Below are the code and all the weights of a small trained network. Each question names an input and a class and asks about switching units off, where a switched-off unit gives its printed mean instead of its output.

import numpy as np


def w(rows, s, z=0):
    codes = np.array(rows[::2]) - 128.0
    scale = np.full(codes.shape[1], s)
    scale[-1] = z or s
    return codes * scale


def f(y):
    return y / 2 * (1 + np.tanh(0.7978845608 * (y + 0.044715 * y**3)))


def log_softmax(a):
    a = a - a.max(-1, keepdims=True)
    return a - np.log(np.exp(a).sum(-1, keepdims=True))


def net(x, mask):
    res = np.array(x, float).reshape(1, 3) / 4 @ E
    y = f(res @ A[0][:, :-1].T + A[0][:, -1])
    res = res + np.where(mask, y, B[0][:, -1]) @ B[0][:, :-1]
    return log_softmax(res[-1] @ U[:, :-1].T + U[:, -1])


A, B = {}, {}
E = w([
[216,162,106,88,2],'x0',
[206,109,126,221,153],'x1',
[153,56,175,137,56],'x2',
],0.009)
A[0] = w([
[176,85,122,147,105,168],'N0',
[171,82,107,165,94,161],'N1',
[116,170,90,175,172,161],'N2',
[180,118,152,157,103,162],'N3',
[202,188,61,135,77,127],'N4',
[162,170,58,170,104,179],'N5',
[137,134,90,193,212,165],'N6',
[114,170,109,36,91,159],'N7',
[108,162,101,90,126,167],'N8',
[155,140,96,30,46,192],'N9',
[175,138,95,194,123,170],'N10',
[8,89,174,111,204,255],'N11',
[108,2,246,143,101,161],'N12',
[172,47,195,140,112,145],'N13',
[144,178,92,44,63,167],'N14',
],0.01,0.0063)
B[0] = w([
[128,118,158,165,146,166],'N0',
[136,109,158,143,159,168],'N1',
[126,130,75,98,92,168],'N2',
[132,90,178,193,153,165],'N3',
[119,95,168,174,181,183],'N4',
[149,61,120,172,148,164],'N5',
[126,113,74,108,92,198],'N6',
[69,190,73,62,118,188],'N7',
[81,140,90,102,143,155],'N8',
[29,200,108,92,159,224],'N9',
[154,95,118,160,128,170],'N10',
[36,124,115,133,255,253],'N11',
[89,160,206,147,148,207],'N12',
[149,139,197,152,125,177],'N13',
[32,176,118,86,181,205],'N14',
],0.0099,0.012)
U = w([
[88,139,4,101,142,206],'0',
[116,168,149,88,61,2],'1',
[108,108,217,166,161,188],'2',
[212,54,125,168,84,91],'3',
],0.012,0.0021)

Each question gives the input, the list of numbers given to net, and the class t.
The units are the neurons (one row each of A and B). Each row of codes is followed by its name. A weight is (code - 128) times the scale printed after its matrix; where a second scale follows, it is the last column's (A, B and U).
mask holds one flag per neuron, in row order. A switched-off neuron (its flag False) gives its mean, the last column of its row in B, instead of its output. The means were averaged over made-up inputs and are rounded, as every weight is.
A unit's drop is (log p(t) with every unit on - log p(t) with that unit switched off) / (log p(t) with every unit on - log p(t) with every unit switched off).
The circuit of an input: a set's keep is (log p(t) with only the set's units on - log p(t) with every unit switched off) / (log p(t) with every unit on - log p(t) with every unit switched off). Starting from the 12 units with the biggest drops (on a tie, the unit counted first), units are removed one at a time, each time the one whose removal leaves the highest keep (on an exact tie, the one counted first), for as long as the keep stays at least 0.8.
units of the circuit, in order: the units of the circuit, biggest drop first
unit that matters most: the unit with the biggest drop
top k neurons: the k neurons with the biggest drops, biggest first
drop of u: that unit's drop, to one decimal
input [4,3,-4], class 2: units of the circuit, in order => [N4]
input [7,-1,6], class 2: top 2 neurons => [N4 N3]
input [5,2,-2], class 2: top 2 neurons => [N4 N6]
input [5,6,-2], class 3: top 2 neurons => [N11 N12]
input [1,3,-6], class 3: units of the circuit, in order => [N9 N11 N14]
input [2,4,-4], class 3: units of the circuit, in order => [N11 N9 N14]
input [7,2,-1], class 2: top 4 neurons => [N4 N6 N3 N2]
input [5,7,0], class 3: top 2 neurons => [N11 N12]
input [8,0,3], class 2: top 2 neurons => [N4 N3]
input [-6,7,-1], class 0: top 2 neurons => [N6 N2]
input [0,1,0], class 3: drop of N9 => 0.3
input [8,3,-1], class 2: drop of N4 => 0.5
input [5,8,-2], class 3: drop of N11 => 0.2
input [5,8,-3], class 3: unit that matters most => N11
